Below are the code and all the weights of a small trained network. Each question names an input and a target symbol and asks about switching units off, where a switched-off unit gives its printed mean instead of its output.

import numpy as np


def w(rows, s, z=0):
    codes = np.array(rows[::2]) - 128.0
    scale = np.full(codes.shape[1], s)
    scale[-1] = z or s
    return codes * scale


def norm(h):
    return h / np.sqrt((h * h).mean(-1, keepdims=True) + 1e-5)


def f(y):
    return y / 2 * (1 + np.tanh(0.7978845608 * (y + 0.044715 * y**3)))


def softmax(a):
    e = np.exp(a - a.max(-1, keepdims=True))
    return e / e.sum(-1, keepdims=True)


def log_softmax(a):
    a = a - a.max(-1, keepdims=True)
    return a - np.log(np.exp(a).sum(-1, keepdims=True))


def net(x, mask):
    ids = ['ΓΔΠΣΩαβεζηλμξτφψ'.index(c) for c in x.split()]
    T = len(ids)
    res = E[ids] + P[:T]
    q, k, v = (norm(res) @ M[0].T for M in (Q, K, V))
    z = softmax(np.where(np.tri(T) > 0, q @ k.T / 2**0.5, -1e9)) @ v
    res = res + np.where(mask[0], z, O[0][:, -1]) @ O[0][:, :-1]
    y = f(norm(res) @ A[0][:, :-1].T + A[0][:, -1])
    res = res + np.where(mask[1:9], y, B[0][:, -1]) @ B[0][:, :-1]
    return log_softmax(norm(res)[-1] @ U[:, :-1].T + U[:, -1])


Q, K, V, O, A, B = {}, {}, {}, {}, {}, {}
E = w([
[130,68,163,164,111,207],'Γ',
[192,152,48,116,111,99],'Δ',
[59,41,111,107,108,25],'Π',
[89,127,138,201,80,143],'Σ',
[165,204,108,202,125,89],'Ω',
[84,101,166,193,83,177],'α',
[152,63,35,81,212,181],'β',
[69,78,154,157,110,166],'ε',
[118,214,115,141,148,179],'ζ',
[39,144,106,78,139,123],'η',
[138,187,131,158,168,149],'λ',
[126,129,168,127,172,171],'μ',
[109,166,106,97,185,117],'ξ',
[162,212,230,119,106,94],'τ',
[110,137,171,139,220,96],'φ',
[113,119,196,2,192,138],'ψ',
],0.0066)
P = w([
[4,204,113,198,65,198],'0',
[23,182,129,196,86,198],'1',
[44,165,142,185,104,198],'2',
[67,160,139,169,99,200],'3',
[95,141,130,157,104,193],'4',
[115,121,127,153,106,182],'5',
[132,123,119,138,100,179],'6',
[153,118,123,136,102,174],'7',
[170,111,119,134,103,168],'8',
[188,103,127,121,107,164],'9',
[190,102,118,119,99,169],'10',
[181,101,104,121,107,180],'11',
],0.003)
Q[0] = w([
[152,16,115,165,3,49],'h0',
[184,83,55,160,25,120],'h0',
],0.0067)
K[0] = w([
[3,129,88,180,68,196],'h0',
[71,174,52,237,43,173],'h0',
],0.006)
V[0] = w([
[94,153,84,98,2,211],'h0',
[211,84,215,88,89,119],'h0',
],0.0037)
O[0] = w([
[190,127,110,29,3,98,174],'h0',
[32,227,216,109,43,134,3],'h0',
],0.0042,0.0024)
A[0] = w([
[22,143,124,190,143,137,164],'n0',
[232,150,194,217,137,56,179],'n1',
[194,30,62,98,64,115,93],'n2',
[114,80,152,109,148,138,3],'n3',
[58,171,254,139,144,68,83],'n4',
[172,171,162,246,113,185,172],'n5',
[64,146,135,227,11,124,96],'n6',
[93,38,197,147,98,158,60],'n7',
],0.005,0.0015)
B[0] = w([
[179,136,242,175,81,74,195],'n0',
[4,105,47,221,59,200,184],'n1',
[135,207,246,155,176,58,226],'n2',
[76,157,31,114,164,107,110],'n3',
[208,253,162,165,92,54,156],'n4',
[55,62,113,50,74,58,252],'n5',
[193,89,164,63,210,218,185],'n6',
[187,113,71,125,57,194,157],'n7',
],0.0034,0.0028)
U = w([
[83,131,185,231,211,129,199],'Γ',
[239,178,80,113,98,61,211],'Δ',
[112,39,160,103,102,2,132],'Π',
[183,72,164,123,84,150,127],'Σ',
[69,109,22,204,56,119,136],'Ω',
[137,195,67,99,110,201,49],'α',
[157,95,50,85,237,159,188],'β',
[110,46,167,103,80,217,235],'ε',
[139,125,133,135,114,117,29],'ζ',
[48,130,77,35,119,101,113],'η',
[141,125,130,129,123,115,23],'λ',
[146,127,134,143,129,113,7],'μ',
[144,125,130,123,129,121,3],'ξ',
[132,227,219,173,46,94,162],'τ',
[142,127,128,135,126,116,16],'φ',
[124,185,223,14,159,131,138],'ψ',
],0.0084,0.0032)

Each question gives the input, a string of symbols that net reads in full, and the target symbol t.
The units are the heads (2 rows each of Q, K, V and O) and the neurons (one row each of A and B). Each row of codes is followed by its name. A weight is (code - 128) times the scale printed after its matrix; where a second scale follows, it is the last column's (O, A, B and U).
mask holds one flag per unit, heads first, then neurons. A switched-off unit (its flag False) gives its mean, the last column of its rows in O or B, instead of its output. The means were averaged over made-up inputs and are rounded, as every weight is.
A unit's drop is (log p(t) with every unit on - log p(t) with that unit switched off) / (log p(t) with every unit on - log p(t) with every unit switched off).
The circuit of an input: a set's keep is (log p(t) with only the set's units on - log p(t) with every unit switched off) / (log p(t) with every unit on - log p(t) with every unit switched off). Starting from all 9 units, units are removed one at a time, each time the one whose removal leaves the highest keep (on an exact tie, the one counted first), for as long as the keep stays at least 0.8.
units of the circuit, in order: the units of the circuit, biggest drop first
most important unit: the unit with the biggest drop
k most important neurons: the k neurons with the biggest drops, biggest first
drop of u: that unit's drop, to one decimal
input Δ α α α λ μ Π ξ τ ψ η, target ψ: units of the circuit, in order => [h0, n1]
input η Ω φ η ζ, target Γ: 2 most important neurons => [n0, n7]
input α ψ λ, target τ: units of the circuit, in order => [h0, n0]
input ε τ Γ η Δ φ ξ β φ τ λ, target Γ: 2 most important neurons => [n7, n0]
input β ψ φ, target τ: most important unit => n4
input Σ ζ ψ Δ ξ, target τ: 2 most important neurons => [n0, n6]
input β β φ ε ξ Π ζ, target β: 2 most important neurons => [n1, n2]
input ζ ε μ, target ε: units of the circuit, in order => [n2, n5]
input φ Γ Γ ζ μ α ψ ζ β Γ λ, target Ω: units of the circuit, in order => [n1, n5]
input ξ φ Σ ξ Σ η, target β: 2 most important neurons => [n5, n1]
input μ ψ η, target τ: units of the circuit, in order => [n0, h0]
input φ Σ τ φ ψ φ, target τ: units of the circuit, in order => [h0, n4]
input Ω ε η ξ ζ Σ, target ε: 3 most important neurons => [n6, n4, n5]
input ε Ω Ω ψ λ ε η λ Σ, target ε: 4 most important neurons => [n6, n4, n0, n5]
input η φ μ φ ξ φ Γ τ ψ λ, target τ: 2 most important neurons => [n4, n0]
input φ Ω η, target Γ: 2 most important neurons => [n0, n5]
input α μ Ω ξ, target β: most important neuron => [n2]
input Σ Ω ψ Δ μ μ ψ μ, target τ: 3 most important neurons => [n4, n6, n0]
input η φ Ω φ ξ Δ Ω Ω, target Ω: 2 most important neurons => [n1, n5]
input τ Σ μ λ ψ φ ζ μ ψ μ, target τ: 2 most important neurons => [n4, n6]
input Π Ω ψ φ ζ ξ Π τ Σ τ ξ, target ψ: most important neuron => [n1]
input Ω Π λ, target Ω: drop of n0 => 0.0
input η Π Δ ξ Δ μ ψ Δ τ Σ Ω, target Ω: drop of n1 => 0.9
input α φ Δ β Ω φ Δ ε φ ξ λ, target Γ: drop of n1 => -0.2
input α λ Π β μ Ω η φ ζ, target Γ: drop of n0 => 0.1
